Below are the code and all the weights of a small trained network. Each question names an input and a target symbol and asks about switching units off, where a switched-off unit gives its printed mean instead of its output.

import numpy as np


def w(rows, s, z=0):
    codes = np.array(rows[::2]) - 128.0
    scale = np.full(codes.shape[1], s)
    scale[-1] = z or s
    return codes * scale


def f(y):
    return np.maximum(y, 0)


def softmax(a):
    e = np.exp(a - a.max(-1, keepdims=True))
    return e / e.sum(-1, keepdims=True)


def log_softmax(a):
    a = a - a.max(-1, keepdims=True)
    return a - np.log(np.exp(a).sum(-1, keepdims=True))


def net(x, mask):
    ids = ['ΘΛΞΠΣΦβγεημτ'.index(c) for c in x.split()]
    T = len(ids)
    res = E[ids] + P[:T]
    r = res
    for j in range(3):
        rows = slice(4 * j, 4 * j + 4)
        q, k, v = (r @ M[0][rows].T for M in (Q, K, V))
        z = softmax(np.where(np.tri(T) > 0, q @ k.T / 4**0.5, -1e9)) @ v
        o = O[0][rows]
        res = res + np.where(mask[j], z, o[:, -1]) @ o[:, :-1]
    y = f(res @ A[0][:, :-1].T + A[0][:, -1])
    res = res + np.where(mask[3:19], y, B[0][:, -1]) @ B[0][:, :-1]
    return log_softmax(res[-1] @ U[:, :-1].T + U[:, -1])


Q, K, V, O, A, B = {}, {}, {}, {}, {}, {}
E = w([
[149,132,67],'Θ',
[198,126,198],'Λ',
[160,97,152],'Ξ',
[79,96,82],'Π',
[142,130,148],'Σ',
[152,146,59],'Φ',
[146,132,151],'β',
[143,190,69],'γ',
[254,57,150],'ε',
[207,106,182],'η',
[86,172,187],'μ',
[72,73,193],'τ',
],0.023)
P = w([
[111,210,82],'0',
[126,218,114],'1',
[135,183,102],'2',
[140,157,110],'3',
[137,164,134],'4',
[140,147,146],'5',
[146,113,138],'6',
[135,127,169],'7',
[136,102,169],'8',
[145,52,147],'9',
[137,49,163],'10',
[130,57,194],'11',
[143,2,159],'12',
[131,15,188],'13',
],0.0096)
Q[0] = w([
[71,96,54],'H1',
[57,110,131],'H1',
[6,152,34],'H1',
[56,154,90],'H1',
[152,80,85],'H2',
[210,178,208],'H2',
[96,110,105],'H2',
[157,158,81],'H2',
[173,161,183],'H3',
[129,143,207],'H3',
[144,162,143],'H3',
[192,106,80],'H3',
],0.012)
K[0] = w([
[84,218,91],'H1',
[204,220,86],'H1',
[125,163,11],'H1',
[103,201,83],'H1',
[129,47,126],'H2',
[214,156,169],'H2',
[136,231,160],'H2',
[148,129,66],'H2',
[118,125,153],'H3',
[108,99,145],'H3',
[120,172,135],'H3',
[174,113,125],'H3',
],0.012)
V[0] = w([
[150,150,136],'H1',
[118,78,187],'H1',
[172,36,83],'H1',
[250,161,79],'H1',
[121,84,32],'H2',
[125,219,99],'H2',
[46,155,171],'H2',
[212,66,169],'H2',
[185,132,63],'H3',
[116,78,73],'H3',
[194,99,125],'H3',
[214,64,169],'H3',
],0.013)
O[0] = w([
[245,93,138,145],'H1',
[111,193,206,187],'H1',
[151,103,59,143],'H1',
[180,2,135,163],'H1',
[214,153,106,42],'H2',
[61,225,207,84],'H2',
[221,175,139,85],'H2',
[101,213,135,255],'H2',
[78,110,121,90],'H3',
[144,150,224,85],'H3',
[146,223,197,153],'H3',
[168,211,95,205],'H3',
],0.006,0.013)
A[0] = w([
[84,105,185,99],'N1',
[31,160,175,106],'N2',
[175,196,22,40],'N3',
[84,78,190,152],'N4',
[175,144,110,125],'N5',
[101,181,204,151],'N6',
[117,136,185,126],'N7',
[110,132,100,240],'N8',
[67,154,128,206],'N9',
[17,21,64,158],'N10',
[46,179,115,236],'N11',
[27,75,230,163],'N12',
[126,46,136,253],'N13',
[212,33,46,94],'N14',
[107,153,1,116],'N15',
[129,168,158,169],'N16',
],0.0088,0.0031)
B[0] = w([
[143,89,97,181],'N1',
[131,113,94,206],'N2',
[93,68,74,179],'N3',
[166,83,88,197],'N4',
[174,168,157,159],'N5',
[46,143,78,255],'N6',
[134,117,174,199],'N7',
[218,52,147,152],'N8',
[190,116,110,177],'N9',
[80,165,97,187],'N10',
[220,112,76,203],'N11',
[159,88,98,244],'N12',
[164,185,64,213],'N13',
[126,162,179,222],'N14',
[108,2,141,169],'N15',
[64,74,132,205],'N16',
],0.0082,0.008)
U = w([
[74,53,8,64],'Θ',
[114,187,243,163],'Λ',
[136,128,149,83],'Ξ',
[107,85,181,62],'Π',
[144,91,105,254],'Σ',
[127,118,166,118],'Φ',
[89,104,144,171],'β',
[88,87,168,102],'γ',
[232,174,150,84],'ε',
[181,179,153,92],'η',
[186,80,141,137],'μ',
[95,236,42,161],'τ',
],0.013,0.0075)

Each question gives the input, a string of symbols that net reads in full, and the target symbol t.
The units are the heads (4 rows each of Q, K, V and O) and the neurons (one row each of A and B). Each row of codes is followed by its name. A weight is (code - 128) times the scale printed after its matrix; where a second scale follows, it is the last column's (O, A, B and U).
mask holds one flag per unit, heads first, then neurons. A switched-off unit (its flag False) gives its mean, the last column of its rows in O or B, instead of its output. The means were averaged over made-up inputs and are rounded, as every weight is.
A unit's drop is (log p(t) with every unit on - log p(t) with that unit switched off) / (log p(t) with every unit on - log p(t) with every unit switched off).
The circuit of an input: a set's keep is (log p(t) with only the set's units on - log p(t) with every unit switched off) / (log p(t) with every unit on - log p(t) with every unit switched off). Starting from the 12 units with the biggest drops (on a tie, the unit counted first), units are removed one at a time, each time the one whose removal leaves the highest keep (on an exact tie, the one counted first), for as long as the keep stays at least 0.8.
units of the circuit, in order: the units of the circuit, biggest drop first
most important unit: the unit with the biggest drop
top k neurons: the k neurons with the biggest drops, biggest first
drop when u is switched off: that unit's drop, to one decimal
input Ξ τ Φ, target Θ: top 3 neurons : [N15, N3, N10]
input Λ ε Λ Ξ Θ μ Λ Σ τ Λ Φ Λ Φ, target Σ: most important unit : N6
input Σ τ Σ Λ Θ Θ, target Σ: units of the circuit, in order : [H2, N6]
input Σ ε Λ Σ Θ μ Λ τ τ β Λ τ, target μ: units of the circuit, in order : [H2, H1, N6]
input Θ Θ Λ Λ Λ ε β τ γ Σ, target τ: top 2 neurons : [N15, N6]
input ε Λ Σ Λ Φ, target Θ: top 2 neurons : [N3, N15]
input Λ τ Σ τ ε Λ Π Λ τ Σ, target τ: top 2 neurons : [N6, N15]
input Θ Σ η Σ Λ Σ Λ Λ γ β Θ, target Σ: units of the circuit, in order : [N6, H2]
input τ Π τ η τ τ Λ Λ Σ Σ γ, target Θ: top 3 neurons : [N3, N15, N14]
input Θ μ τ γ ε Λ Λ Φ Φ, target Σ: top 2 neurons : [N6, N16]
input τ τ Λ Θ Φ τ Θ τ Φ τ, target μ: units of the circuit, in order : [H2, N6]
input ε Φ Λ Λ τ Λ Λ ε, target ε: top 2 neurons : [N6, N5]
input Θ τ Λ Ξ, target τ: top 2 neurons : [N6, N15]
input μ τ Σ ε μ, target Σ: units of the circuit, in order : [H1]
input τ Λ Θ Σ Σ τ Θ Λ Ξ Θ ε Λ, target ε: top 3 neurons : [N6, N16, N13]
input Λ Φ Λ Σ μ β τ Λ τ Φ β, target τ: drop when N5 is switched off : 0.0
input Π Λ Λ Λ Λ Θ Λ Λ Λ, target Λ: drop when H3 is switched off : 0.6
input Θ Λ Θ Λ μ Λ γ, target Θ: drop when H3 is switched off : 0.1
